Below are the code and all the weights of a small trained network. Each question names an input and a class and asks about switching units off, where a switched-off unit gives its printed mean instead of its output.

import numpy as np


def w(rows, s, z=0):
    codes = np.array(rows[::2]) - 128.0
    scale = np.full(codes.shape[1], s)
    scale[-1] = z or s
    return codes * scale


def norm(h):
    return h / np.sqrt((h * h).mean(-1, keepdims=True) + 1e-5)


def f(y):
    return np.maximum(y, 0)


def log_softmax(a):
    a = a - a.max(-1, keepdims=True)
    return a - np.log(np.exp(a).sum(-1, keepdims=True))


def net(x, mask):
    res = np.array(x, float).reshape(1, 3) / 4 @ E
    u = 0
    for l in range(2):
        y = f(norm(res) @ A[l][:, :-1].T + A[l][:, -1])
        res = res + np.where(mask[u : u + 4], y, B[l][:, -1]) @ B[l][:, :-1]
        u += 4
    return log_softmax(norm(res)[-1] @ U[:, :-1].T + U[:, -1])


A, B = {}, {}
E = w([
[125,189,138,129,88,88,119,208,88],'x0',
[206,183,43,118,228,88,121,157,160],'x1',
[144,145,134,205,177,178,255,117,81],'x2',
],0.0055)
A[0] = w([
[113,199,179,139,192,186,174,110,136,143],'L0N0',
[24,149,151,126,132,90,192,103,115,122],'L0N1',
[116,86,151,101,99,145,106,105,97,144],'L0N2',
[90,253,153,102,82,74,133,156,55,4],'L0N3',
],0.0052,0.0033)
B[0] = w([
[110,133,195,54,113,58,41,149,133,254],'L0N0',
[186,108,39,142,159,80,174,172,136,210],'L0N1',
[222,173,60,80,115,120,124,164,163,212],'L0N2',
[77,163,208,187,145,254,146,182,232,218],'L0N3',
],0.0063,0.0034)
A[1] = w([
[109,179,173,181,181,147,236,67,10,53],'L1N0',
[109,71,113,128,163,182,130,3,172,3],'L1N1',
[139,142,153,67,140,119,149,156,195,172],'L1N2',
[62,95,140,122,13,165,177,95,97,47],'L1N3',
],0.0068,0.0022)
B[1] = w([
[109,99,127,56,71,129,9,86,166,253],'L1N0',
[96,190,172,201,101,141,125,254,106,209],'L1N1',
[129,48,144,148,129,143,169,74,70,249],'L1N2',
[171,209,42,124,248,54,158,110,132,208],'L1N3',
],0.0099,0.0046)
U = w([
[113,95,159,23,107,100,3,82,157,133],'0',
[186,188,21,132,241,49,199,110,137,142],'1',
[106,198,186,193,133,170,109,227,159,142],'2',
[142,30,169,154,116,177,240,86,76,148],'3',
[48,138,80,162,102,157,197,24,144,1],'4',
],0.011,0.0085)

Each question gives the input, the list of numbers given to net, and the class t.
The units are the neurons (one row each of A and B). Each row of codes is followed by its name. A weight is (code - 128) times the scale printed after its matrix; where a second scale follows, it is the last column's (A, B and U).
mask holds one flag per neuron, layer by layer. A switched-off neuron (its flag False) gives its mean, the last column of its row in B, instead of its output. The means were averaged over made-up inputs and are rounded, as every weight is.
A unit's drop is (log p(t) with every unit on - log p(t) with that unit switched off) / (log p(t) with every unit on - log p(t) with every unit switched off).
The circuit of an input: a set's keep is (log p(t) with only the set's units on - log p(t) with every unit switched off) / (log p(t) with every unit on - log p(t) with every unit switched off). Starting from all 8 units, units are removed one at a time, each time the one whose removal leaves the highest keep (on an exact tie, the one counted first), for as long as the keep stays at least 0.8.
circuit, biggest first: the units of the circuit, biggest drop first
most important unit: the unit with the biggest drop
top k neurons: the k neurons with the biggest drops, biggest first
k most important neurons of layer l: the k neurons of layer l with the biggest drops, biggest first
drop when u is switched off: that unit's drop, to one decimal
input [5,-3,-3], class 2: circuit, biggest first -> [L1N0]
input [-1,0,-2], class 3: top 4 neurons -> [L1N0; L1N2; L1N3; L0N0]
input [7,2,-6], class 2: top 2 neurons -> [L1N0; L0N3]
input [-1,-3,-1], class 3: top 2 neurons -> [L0N2; L1N0]
input [7,6,-3], class 2: top 2 neurons -> [L1N3; L0N3]
input [-8,-5,-7], class 2: 2 most important neurons of layer 1 -> [L1N1; L1N0]
input [-3,-2,-3], class 3: top 2 neurons -> [L0N2; L1N0]
input [-7,0,-5], class 2: 2 most important neurons of layer 1 -> [L1N1; L1N0]
input [1,1,1], class 3: top 2 neurons -> [L1N0; L1N2]
input [0,-5,-4], class 1: top 3 neurons -> [L1N3; L0N0; L1N0]
input [-1,-4,-1], class 1: top 2 neurons -> [L0N0; L1N0]
input [7,0,7], class 0: top 3 neurons -> [L1N0; L1N1; L0N2]
input [-8,5,-1], class 2: 2 most important neurons of layer 1 -> [L1N1; L1N3]
input [7,-4,-3], class 2: most important unit -> L0N3
input [3,7,8], class 0: 2 most important neurons of layer 0 -> [L0N2; L0N1]
input [-8,6,8], class 0: 2 most important neurons of layer 1 -> [L1N0; L1N3]
input [6,-6,6], class 0: top 2 neurons -> [L1N0; L1N1]
input [-2,7,7], class 0: 2 most important neurons of layer 0 -> [L0N2; L0N1]
input [-4,0,0], class 2: drop when L1N1 is switched off -> 1.2
input [-4,-3,3], class 2: drop when L1N1 is switched off -> 1.6
input [-6,-7,5], class 1: drop when L1N3 is switched off -> 1.1
input [-2,0,4], class 0: most important unit -> L0N2
